Each row is followed by roughly how far along a hidden order it lies, from 0 to 20. A new part has a new order.
In the rows, 128 means zero.
[131 138 116 120 131 133 120 131 152 125 129 136 117 111 128 135 136 123
 131 122 127 122 136 124 124 127 127 133 123 136 135 129 130 129 148 139
 121 143 122 130 108 124 141 129 123 125 122 115 118  72 123 137 146 130
 123 123 176 120 134 125 129 126 128 131 119 150 126 109 154 133 122 117
 149 123 121  44 125 128 118 136 127 111 134 127 125 137 137 133 128 132
 126 138 136 133 112 138 125 131 130] => 1
[120 133 119 139 132 129 123 125 156 122 130 138 120 118 125 133 129 126
 128 128 121 129 143 134 125 127 125 130 127 134 134 125 136 130 121 131
 130 138 103 123 127 127 131 128 118 125 123 122 117 103 124 130 136 118
 126 122 151 121  97 123 133 124 120 134 123 166 126 111 148 128 120 123
 138 135 127  61 138 127 120 130 120 136 137 129 108 140 129 131 127 126
 128 126 135 129 104 133 128 129 128] => 5
[131 144 130 151 125 130 121 129 138 124 131 124 121 123 128 126 125 125
 130 128 133 122 129 126 127 128 130 132 127 130 129 135 120 128 154 133
 132 140 136 135 124 117 141 133 135 123 123 133 121 125 127 128 137 126
 119 118 161 127  47 132 121 129 135 126 126 129 131 108 156 136 141 126
 136 150 121  89 124 126 131 147 125 116 125 127 117 123 131 132 130 134
 124 138 136 138 112 123 129 130 128] => 4
[138 127 107 146 123 129 131 127 133 126 123 146 122 140 125 145 128 128
 128 127 122 135 132 136 127 126 113 130 126 136 133 103 141 128  86 134
 119 136  93  89 103 143 118 115 107 136 131 105 125  96 131 142 141 130
 137 146 124 120 214 115 136 120 100 138 126 162 122 118 148 125  98 118
 139 101 133 197 135 131 118 110 119 164 140 124 119 150 132 125 129 124
 127 121 130 120  96 150 126 127 132] => 2
[120 140 124 109 125 133 129 130 145 125 130 133 122 121 127 131 127 127
 130 123 128 128 135 122 126 129 130 134 124 132 130 129 129 128 125 133
 127 137 125 135 121 126 130 134 127 126 137 123 127 102 128 130 136 120
 124 118 155 124 148 125 128 125 128 130 123 156 126  76 150 124 126 118
 135 130 116  94 120 129 127 131 118 129 128 124 114 134 138 131 127 132
 128 132 131 135 119 128 126 129 128] => 5
[121 148 129 114 125 130 130 130 145 127 128 130 126 103 137 138 115 128
 129 132 133 127 128 118 135 129 131 130 119 130 125 138 130 124 144 135
 121 131 123 121 114 131 136 127 121 131 126 136 128 109 127 136 129 128
 126 124 134 124 221 124 124 131 130 127 121 162 124 114 154 115 121 118
 148 106 115 118 114 130 132 130 115 145 120 123 128 133 121 127 132 132
 134 132 129 134 135 115 121 127 130] => 4
[152 138 129 157 128 140 124 123 141 127 128 139 123 164 133 123 130 125
 125 135 124 128 140 123 126 128 113 132 130 131 130 124 128 133 125 127
 145 122 117 127 119 111 147 144 119 129 134 121 120  86 127 119 120 126
 124 119 139 127  67 127 120 119 128 131 125 168 128 111 151 122 141 119
 133 140 133  87 140 130 126 157 136 124 134 126 143 130 155 129 123 128
 133 122 137 121 118 129 127 129 131] => 11
[128 140 129 129 129 132 123 129 138 128 128 132 124 122 129 128 121 126
 130 123 129 128 127 126 130 128 130 131 124 130 130 132 128 128 141 133
 134 132 132 136 122 124 134 133 126 126 130 123 123 107 123 130 137 124
 126 130 148 127 215 128 125 129 130 129 122 140 125 119 154 138 133 119
 135 125 118 117 131 128 127 136 128 136 126 127 106 130 126 131 128 131
 129 133 128 132 124 124 128 129 128] => 1
[118 137 128 119 125 129 132 123 137 133 121 132 129 114 131 132 123 130
 128 128 120 127 131 119 130 126 131 129 125 129 126 127 126 130 133 135
 128 129 129 116 121 128 121 125 126 129 119 127 129 137 129 129 134 128
 125 133 142 126 238 129 131 129 132 128 127 147 128 111 151 127 128 122
 134 109 123 114 126 129 129 131 119 125 125 123  91 126 128 129 123 131
 131 131 128 125 133 125 126 127 128] => 7
[125 140 136 125 131 128 115 127 131 128 134 121 123 128 127 118 125 121
 131 126 126 126 137 125 128 127 131 129 131 129 133 141 120 129 160 128
 119 127 139 150 135 118 140 138 137 122 132 134 122 114 126 122 141 129
 121 124 155 130 105 129 117 128 148 125 124 123 134 108 154 129 144 128
 125 153 127 115 134 126 130 141 142 104 129 129 112 123 126 133 125 133
 125 145 130 134 103 125 133 130 126] => 6
[133 145 133 184 130 130 123 131 128 125 131 125 123 120 129 124 122 124
 131 121 128 125 126 121 131 129 132 130 129 128 131 140 118 131 153 129
 127 122 146 151 133 123 135 136 141 121 141 130 126 125 122 120 130 115
 120 114 157 130  87 137 117 127 143 126 126 114 130 104 155 136 146 132
 132 148 126  91 123 126 128 139 140  96 123 129 147 122 139 132 127 133
 128 137 132 136 116 126 127 130 126] => 3
[163 129 115 255 129  84 112  40 135 126 152 179 135 255 102 126  99 134
 135 120  71 122 135 100 149 116 131 160 104 126 126 144 119 104 126 127
 218 118 106   1 135 114 192 176 147 113   1 130 162 168 129 144 113 248
 131   2 239 129 255  89 101 113 123 117 110   1 120 112 146 108 196 146
 116  46  97 102  85 144  75 242 124 194  93 112 150 134 217 133 120 104
 165 110  80 159 128 174 136 128 117] => 19
[110 142 118 128 129 136 124 129 153 126 129 140 121 120 126 139 116 126
 131 133 126 125 135 113 131 126 127 135 119 134 132 126 128 130 129 140
 118 139 113 125 113 128 137 126 114 128 117 113 118  82 121 136 143 126
 121 117 153 122 172 120 128 126 126 132 119 161 125 112 154 125 117 113
 152 118 123  86 117 130 127 137 116 130 128 127 103 140 128 129 132 133
 127 131 132 128 115 129 126 129 133] => 5
[115 136 126 121 132 131 122 137 145 123 129 134 121 112 124 129 124 125
 128 127 126 128 134 123 127 126 127 130 125 132 132 128 128 130 138 136
 121 138 116 134 118 124 139 132 126 126 126 116 120  95 122 133 135 124
 125 113 160 125 146 127 126 127 132 130 124 131 126 106 153 122 132 119
 142 119 130  97 132 128 126 127 122 125 131 126 112 138 129 130 126 128
 133 134 130 133 116 132 129 129 129] => 4
[122 140 118 123 128 131 126 129 158 124 127 142 120 119 127 136 124 124
 132 132 125 127 138 120 130 127 130 133 127 136 131 128 129 130 126 137
 121 132 115 127 106 125 141 128 114 127 133 117 118  89 121 136 142 117
 124  89 162 121 120 123 128 128 128 130 120 172 125 103 161 123 118 114
 148 128 121  71 121 130 138 141 129 124 132 125 108 136 122 129 128 132
 132 134 135 133 113 121 125 130 130] => 5
[126 139 121 116 129 132 131 130 148 123 126 137 126 115 131 135 118 127
 130 130 129 127 132 125 133 128 128 132 121 131 129 130 131 130 123 133
 134 137 117 120 115 130 132 138 121 132 125 122 117  96 123 132 132 124
 127 119 145 123 109 128 128 128 122 131 121 149 122 111 148 141 115 120
 147 119 124  98 117 128 129 128 117 126 133 124 105 137 127 128 130 131
 127 130 129 133 113 116 125 128 133] => 3
[125 143 129 112 129 131 119 137 153 126 127 130 123 106 129 136 112 126
 131 123 130 123 136 121 134 125 132 136 122 133 128 135 125 127 160 139
 129 135 136 153 114 123 138 132 120 128 117 125 119  79 121 135 140 119
 121 126 172 122 183 131 122 135 136 127 114 127 126 112 160 134 126 111
 147 112 116  84 119 129 126 108 128 133 124 125 116 134 124 131 129 138
 129 132 128 136 118 117 124 130 128] => 6
[115 136 115 143 131 130 128 129 135 125 128 140 121 126 127 140 125 127
 130 135 121 127 130 134 127 128 124 132 130 134 131 121 134 129 119 136
 122 142 109 115 117 131 126 125 118 131 133 116 121 101 126 136 136 135
 131 140 130 123  79 122 119 126 120 131 123 126 125 114 146 116 114 119
 140 124 126 109 125 129 125 125 116 130 132 126 144 139 130 130 130 130
 128 132 126 128 136 129 126 128 132] => 4
[117 150 131 128 131 133 126 130 154 122 131 136 123  98 136 135 118 127
 132 139 136 122 135 118 134 126 134 135 122 132 128 143 116 126 158 142
 117 136 136 137 110 115 148 137 127 127 126 124 121  84 117 135 140 115
 118 110 171 123 143 130 115 135 141 126 115 144 126 108 159 130 124 116
 154 119 113  78 105 129 131 146 117 114 117 124 136 131 133 133 130 139
 136 142 131 139 117 105 121 131 132] => 0
[107 140 114 125 121 134 133 130 165 123 128 143 119  96 139 148 108 127
 133 125 131 126 140 119 139 128 128 143 118 138 128 125 130 124 138 147
 105 148 105 104  93 128 137 126 106 134 126 119 122  60 120 149 145 118
 127 118 169 117 251 119 124 128 119 132 109 188 120 116 164 118 106  99
 169  86 114  83 102 130 121 130 115 150 122 118 139 153 127 129 132 137
 137 132 128 135 106 111 120 130 136] => 4
[121 130 115 136 129 127 128 128 122 126 126 138 124 133 127 135 134 127
 128 132 125 128 123 134 129 128 123 131 128 132 133 114 138 128 110 130
 132 134 107 118 121 136 120 121 121 130 130 114 121 106 130 134 132 133
 133 132 127 123 159 122 132 123 113 133 127 137 122 121 141 125 113 121
 132 122 129 118 133 128 125 118 124 135 137 128 130 138 126 126 125 123
 122 123 129 121 108 141 128 127 129] => 0
[111 150 136  88 128 138 122 133 161 121 132 134 119  99 132 129 109 122
 133 135 134 118 135 108 129 130 134 139 118 135 131 151 114 126 189 142
 108 136 176 165 117 105 157 144 128 126 126 137 120  73 121 129 146 118
 113 109 206 124 192 132 110 132 146 126 111 100 129 105 168 134 139 113
 155 110 116  23 105 127 131 158 125 105 116 127 131 128 143 134 130 142
 132 146 140 145 121 106 128 133 129] => 4
[151 105 180 255 143 132 107 125  42 179 109  51 132  68 128 102  52 121
 104 131 132 143 133  89 141 149 126 102  68 119 120 179 188 123 156 126
   1 128   1  62 253 183 166 124  73  94  30 152  74 144 128 134  57  75
 112  63  92 103 255 121 147 146 175 140 167 128 126 115 153 100  90 137
 113  14 108 158 138 152 224  86 129 255 135  77  89 131 255 132 117 107
 113 137  68 204  98  79 163 127 131] => 20
[119 146 116  74 129 137 128 125 158 132 132 143 117 122 131 131 106 122
 131 132 131 124 137 117 129 127 133 141 122 137 133 126 127 127 138 143
 125 150 113 139 114 116 138 134 125 124 123 114 119  86 119 134 138 110
 122 107 172 120  31 121 125 123 131 134 114 150 127 110 154 126 126 110
 152 135 116  62 122 127 124 147 118 127 125 126 166 134 103 133 129 137
 133 133 140 135  95 120 124 131 130] => 9
